Below is a small trained network, with its code and all its weights. Each question gives an input and a target symbol and asks what happens when units are switched off, that is, made to give their printed mean instead of their output.

import numpy as np


def w(rows, s, z=0):
    codes = np.array(rows[::2]) - 128.0
    scale = np.full(codes.shape[1], s)
    scale[-1] = z or s
    return codes * scale


def norm(h):
    return h / np.sqrt((h * h).mean(-1, keepdims=True) + 1e-5)


def f(y):
    return np.maximum(y, 0)


def softmax(a):
    e = np.exp(a - a.max(-1, keepdims=True))
    return e / e.sum(-1, keepdims=True)


def log_softmax(a):
    a = a - a.max(-1, keepdims=True)
    return a - np.log(np.exp(a).sum(-1, keepdims=True))


def net(x, mask):
    ids = ['βγδεζηλξσω'.index(c) for c in x.split()]
    T = len(ids)
    res = E[ids] + P[:T]
    r = norm(res)
    for j in range(2):
        rows = slice(2 * j, 2 * j + 2)
        q, k, v = (r @ M[0][rows].T for M in (Q, K, V))
        z = softmax(np.where(np.tri(T) > 0, q @ k.T / 2**0.5, -1e9)) @ v
        o = O[0][rows]
        res = res + np.where(mask[j], z, o[:, -1]) @ o[:, :-1]
    y = f(norm(res) @ A[0][:, :-1].T + A[0][:, -1])
    res = res + np.where(mask[2:18], y, B[0][:, -1]) @ B[0][:, :-1]
    return log_softmax(norm(res)[-1] @ U[:, :-1].T + U[:, -1])


Q, K, V, O, A, B = {}, {}, {}, {}, {}, {}
E = w([
[155,188,119,54],'β',
[188,130,106,67],'γ',
[15,254,168,194],'δ',
[84,58,85,114],'ε',
[118,174,74,200],'ζ',
[187,80,121,118],'η',
[106,95,253,44],'λ',
[185,54,161,153],'ξ',
[21,60,176,98],'σ',
[178,97,123,9],'ω',
],0.014)
P = w([
[61,12,4,142],'0',
[91,20,35,73],'1',
[77,69,53,96],'2',
[76,82,55,116],'3',
[78,108,57,130],'4',
[79,127,54,144],'5',
[82,139,58,156],'6',
[83,148,48,167],'7',
[94,157,61,169],'8',
[109,155,71,170],'9',
[109,164,80,168],'10',
[114,166,77,165],'11',
[128,164,81,168],'12',
[127,182,83,178],'13',
],0.0033)
Q[0] = w([
[86,246,177,84],'head 1',
[2,120,175,148],'head 1',
[175,110,80,146],'head 2',
[148,73,72,171],'head 2',
],0.0069)
K[0] = w([
[103,255,89,66],'head 1',
[3,172,152,187],'head 1',
[163,126,140,94],'head 2',
[162,68,125,167],'head 2',
],0.0086)
V[0] = w([
[116,210,60,40],'head 1',
[132,107,206,108],'head 1',
[2,221,87,91],'head 2',
[69,202,114,105],'head 2',
],0.007)
O[0] = w([
[146,53,192,200,126],'head 1',
[124,103,50,77,113],'head 1',
[89,68,145,73,23],'head 2',
[184,170,2,188,8],'head 2',
],0.006,0.0015)
A[0] = w([
[220,196,139,70,65],'neuron 1',
[228,124,137,132,127],'neuron 2',
[147,88,31,201,199],'neuron 3',
[81,200,170,181,110],'neuron 4',
[114,67,162,222,174],'neuron 5',
[95,218,149,49,216],'neuron 6',
[14,53,80,101,62],'neuron 7',
[2,161,201,127,111],'neuron 8',
[38,97,212,62,2],'neuron 9',
[93,146,40,203,183],'neuron 10',
[122,210,73,37,157],'neuron 11',
[95,60,128,86,188],'neuron 12',
[125,79,69,85,72],'neuron 13',
[223,107,95,141,129],'neuron 14',
[122,141,178,127,58],'neuron 15',
[110,132,108,195,117],'neuron 16',
],0.0097,0.0058)
B[0] = w([
[109,193,126,148,222],'neuron 1',
[97,178,112,131,243],'neuron 2',
[196,79,160,89,209],'neuron 3',
[132,146,69,94,172],'neuron 4',
[153,88,88,103,185],'neuron 5',
[156,61,115,107,235],'neuron 6',
[132,164,92,242,211],'neuron 7',
[57,144,94,116,224],'neuron 8',
[136,151,252,133,186],'neuron 9',
[178,193,179,132,194],'neuron 10',
[136,63,123,124,203],'neuron 11',
[165,93,124,137,255],'neuron 12',
[117,124,85,117,177],'neuron 13',
[60,140,127,136,241],'neuron 14',
[132,143,132,117,132],'neuron 15',
[117,193,137,86,153],'neuron 16',
],0.011,0.0061)
U = w([
[120,112,129,90,42],'β',
[210,171,153,87,254],'γ',
[50,71,148,175,209],'δ',
[182,96,66,184,186],'ε',
[119,112,126,99,60],'ζ',
[120,34,56,10,165],'η',
[120,112,131,93,51],'λ',
[101,95,230,31,220],'ξ',
[50,203,95,74,216],'σ',
[116,107,125,83,30],'ω',
],0.011,0.003)

Each question gives the input, a string of symbols that net reads in full, and the target symbol t.
The units are the heads (2 rows each of Q, K, V and O) and the neurons (one row each of A and B). Each row of codes is followed by its name. A weight is (code - 128) times the scale printed after its matrix; where a second scale follows, it is the last column's (O, A, B and U).
mask holds one flag per unit, heads first, then neurons. A switched-off unit (its flag False) gives its mean, the last column of its rows in O or B, instead of its output. The means were averaged over made-up inputs and are rounded, as every weight is.
A unit's drop is (log p(t) with every unit on - log p(t) with that unit switched off) / (log p(t) with every unit on - log p(t) with every unit switched off).
The circuit of an input: a set's keep is (log p(t) with only the set's units on - log p(t) with every unit switched off) / (log p(t) with every unit on - log p(t) with every unit switched off). Starting from the 12 units with the biggest drops (on a tie, the unit counted first), units are removed one at a time, each time the one whose removal leaves the highest keep (on an exact tie, the one counted first), for as long as the keep stays at least 0.8.
units of the circuit, in order: the units of the circuit, biggest drop first
unit that matters most: the unit with the biggest drop
k most important neurons: the k neurons with the biggest drops, biggest first
which heads matter: for each layer, one digit per head in row order, 1 if its drop is at least 0.15 and else 0, layers parted by /
drop when u is switched off: that unit's drop, to one decimal
input ξ ξ ζ β, target η: unit that matters most : neuron 6
input β η ε η β η ξ, target η: 3 most important neurons : (neuron 5; neuron 7; neuron 9)
input η ξ ζ σ σ ξ ζ β λ η λ γ ε ζ, target γ: units of the circuit, in order : (neuron 10; neuron 3)
input ζ η γ ε λ γ σ β λ β γ σ η γ, target σ: which heads matter : 10
input γ ω ξ, target η: which heads matter : 10
input λ λ λ β ξ δ λ δ η σ λ η ξ γ, target η: 3 most important neurons : (neuron 11; neuron 6; neuron 7)
input δ δ γ ξ ζ β δ ε η, target η: 4 most important neurons : (neuron 11; neuron 7; neuron 3; neuron 8)
input η σ σ β γ ξ β σ σ β ε η ω ξ, target σ: 3 most important neurons : (neuron 2; neuron 14; neuron 6)
input σ λ δ λ σ σ δ δ δ η γ, target η: which heads matter : 01
input σ η η ω σ β η, target σ: which heads matter : 11
input η η ξ γ ξ, target σ: which heads matter : 11
input ζ σ γ β, target η: which heads matter : 01
input γ δ η ζ η γ δ γ σ ξ ε γ η, target σ: which heads matter : 01
input η ζ λ η η β ε, target ε: unit that matters most : neuron 7
input ξ η σ ζ, target γ: which heads matter : 00
input σ ω β β δ η, target η: 2 most important neurons : (neuron 3; neuron 7)
input ζ β η ξ ε γ ε ξ η β ε γ, target σ: drop when neuron 14 is switched off : 0.2
